Here is a tiny trained network, its code and every weight. The questions are about switching its units off for an input and a target symbol, where a switched-off unit gives its printed mean instead of its output.

import numpy as np


def w(rows, s, z=0):
    codes = np.array(rows[::2]) - 128.0
    scale = np.full(codes.shape[1], s)
    scale[-1] = z or s
    return codes * scale


def f(y):
    return y / 2 * (1 + np.tanh(0.7978845608 * (y + 0.044715 * y**3)))


def softmax(a):
    e = np.exp(a - a.max(-1, keepdims=True))
    return e / e.sum(-1, keepdims=True)


def log_softmax(a):
    a = a - a.max(-1, keepdims=True)
    return a - np.log(np.exp(a).sum(-1, keepdims=True))


def net(x, mask):
    ids = ['αβγδεζηλμξπστφψω'.index(c) for c in x.split()]
    T = len(ids)
    res = E[ids] + P[:T]
    r = res
    for j in range(2):
        rows = slice(2 * j, 2 * j + 2)
        q, k, v = (r @ M[0][rows].T for M in (Q, K, V))
        z = softmax(np.where(np.tri(T) > 0, q @ k.T / 2**0.5, -1e9)) @ v
        o = O[0][rows]
        res = res + np.where(mask[j], z, o[:, -1]) @ o[:, :-1]
    y = f(res @ A[0][:, :-1].T + A[0][:, -1])
    res = res + np.where(mask[2:6], y, B[0][:, -1]) @ B[0][:, :-1]
    return log_softmax(res[-1] @ U[:, :-1].T + U[:, -1])


Q, K, V, O, A, B = {}, {}, {}, {}, {}, {}
E = w([
[160,111,120,143,142,132],'α',
[135,123,158,130,219,112],'β',
[139,106,172,123,129,124],'γ',
[88,115,143,105,180,155],'δ',
[152,144,90,136,207,130],'ε',
[147,118,112,83,160,146],'ζ',
[125,120,146,204,129,144],'η',
[157,160,36,161,138,117],'λ',
[64,139,137,142,253,127],'μ',
[141,221,135,176,153,78],'ξ',
[50,166,99,183,148,159],'π',
[151,139,167,206,207,169],'σ',
[55,209,128,51,99,93],'τ',
[95,224,206,79,217,29],'φ',
[48,203,170,181,125,69],'ψ',
[122,223,61,23,203,110],'ω',
],0.014)
P = w([
[198,64,67,158,165,74],'0',
[116,31,90,107,36,68],'1',
[178,175,213,90,94,177],'2',
[170,97,55,165,191,103],'3',
[63,38,80,87,50,61],'4',
[153,207,196,92,152,174],'5',
[130,134,52,157,198,112],'6',
[31,57,72,93,87,58],'7',
[122,245,165,109,180,172],'8',
[99,176,42,160,213,119],'9',
[38,53,100,103,108,63],'10',
[149,210,140,113,189,199],'11',
],0.012)
Q[0] = w([
[198,215,224,158,144,246],'head 1',
[35,126,154,127,124,43],'head 1',
[88,56,102,116,144,66],'head 2',
[100,53,85,131,151,49],'head 2',
],0.011)
K[0] = w([
[189,2,189,113,93,103],'head 1',
[30,213,139,114,147,71],'head 1',
[34,168,165,152,96,192],'head 2',
[163,230,56,137,210,109],'head 2',
],0.01)
V[0] = w([
[246,156,3,9,130,151],'head 1',
[88,23,229,38,240,105],'head 1',
[82,70,40,156,144,254],'head 2',
[6,107,74,25,86,77],'head 2',
],0.0071)
O[0] = w([
[190,173,35,95,121,131,150],'head 1',
[182,66,159,90,178,152,254],'head 1',
[53,144,75,162,173,174,105],'head 2',
[25,142,130,1,121,125,146],'head 2',
],0.0098,0.0029)
A[0] = w([
[61,80,198,109,128,78,1],'neuron 1',
[98,3,78,180,125,234,111],'neuron 2',
[184,160,121,130,203,120,20],'neuron 3',
[136,162,154,51,124,181,46],'neuron 4',
],0.011,0.0071)
B[0] = w([
[196,74,113,118,125,192,212],'neuron 1',
[78,139,109,102,250,179,235],'neuron 2',
[45,88,168,107,8,194,252],'neuron 3',
[127,141,121,232,96,127,250],'neuron 4',
],0.012,0.004)
U = w([
[203,221,190,174,113,154,255],'α',
[162,186,177,154,126,188,131],'β',
[100,109,133,162,76,154,128],'γ',
[116,140,133,79,99,141,73],'δ',
[173,115,104,160,132,112,120],'ε',
[167,125,113,113,121,130,105],'ζ',
[139,145,110,182,156,96,63],'η',
[141,123,75,189,113,96,102],'λ',
[153,119,122,102,176,106,85],'μ',
[109,97,155,206,119,2,173],'ξ',
[21,66,130,165,108,80,58],'π',
[195,144,119,206,181,101,93],'σ',
[49,75,172,80,73,27,135],'τ',
[200,108,157,124,141,77,168],'φ',
[69,19,163,169,64,78,127],'ψ',
[151,166,111,71,138,46,142],'ω',
],0.0092,0.007)

Each question gives the input, a string of symbols that net reads in full, and the target symbol t.
The units are the heads (2 rows each of Q, K, V and O) and the neurons (one row each of A and B). Each row of codes is followed by its name. A weight is (code - 128) times the scale printed after its matrix; where a second scale follows, it is the last column's (O, A, B and U).
mask holds one flag per unit, heads first, then neurons. A switched-off unit (its flag False) gives its mean, the last column of its rows in O or B, instead of its output. The means were averaged over made-up inputs and are rounded, as every weight is.
A unit's drop is (log p(t) with every unit on - log p(t) with that unit switched off) / (log p(t) with every unit on - log p(t) with every unit switched off).
The circuit of an input: a set's keep is (log p(t) with only the set's units on - log p(t) with every unit switched off) / (log p(t) with every unit on - log p(t) with every unit switched off). Starting from all 6 units, units are removed one at a time, each time the one whose removal leaves the highest keep (on an exact tie, the one counted first), for as long as the keep stays at least 0.8.
circuit, biggest first: the units of the circuit, biggest drop first
most important unit: the unit with the biggest drop
k most important neurons: the k neurons with the biggest drops, biggest first
heads that matter: for each layer, one digit per head in row order, 1 if its drop is at least 0.15 and else 0, layers parted by /
input ψ η ω τ μ δ ω λ ε ω γ, target ω: most important unit -> head 1
input τ σ ε λ μ η ψ τ ξ η β, target ξ: circuit, biggest first -> head 2; head 1
input ξ ψ ω τ μ π ω β ω λ α, target ω: 2 most important neurons -> neuron 3; neuron 4
input δ ψ η ω, target δ: circuit, biggest first -> neuron 3; head 1
input μ δ ε τ ε λ ψ μ μ ε ζ, target μ: heads that matter -> 10
input ε ξ δ ε ψ φ γ ε, target φ: circuit, biggest first -> head 2; head 1; neuron 3
input σ δ σ ω μ λ τ σ μ ε μ, target μ: circuit, biggest first -> neuron 2; head 1; neuron 3; neuron 1
input δ δ δ λ β δ β ψ, target ψ: heads that matter -> 10
input ξ ζ δ μ τ ζ φ ε φ β β, target φ: circuit, biggest first -> head 2; neuron 1; head 1
input ζ ε π η μ ω σ ζ, target ω: circuit, biggest first -> head 1; neuron 3
input α δ ε ω π σ ε α ε τ, target ω: circuit, biggest first -> neuron 3; neuron 4; head 1
input φ ε α ψ μ μ μ α, target μ: circuit, biggest first -> neuron 2; head 1; neuron 3; neuron 4
input β ω σ α β δ σ μ σ ψ, target ξ: heads that matter -> 11
input λ β μ δ α ζ ξ μ, target ξ: circuit, biggest first -> head 2; head 1; neuron 3
input γ ζ ζ ξ λ ψ β ψ τ τ ε, target τ: most important unit -> head 2
input φ μ μ μ ε β μ δ, target μ: circuit, biggest first -> neuron 2; head 1; neuron 3; head 2
input γ β β β, target ψ: heads that matter -> 01
input δ μ ε ξ ε φ α α, target φ: heads that matter -> 11
input μ β η ε ξ ε μ β, target μ: 3 most important neurons -> neuron 2; neuron 3; neuron 4
input μ σ μ β δ β ω, target δ: most important unit -> neuron 3
input τ σ λ γ η μ μ, target π: 2 most important neurons -> neuron 3; neuron 1
input δ α τ λ π π φ, target τ: 2 most important neurons -> neuron 3; neuron 4
input ξ μ β ε ξ, target ξ: 3 most important neurons -> neuron 3; neuron 1; neuron 2
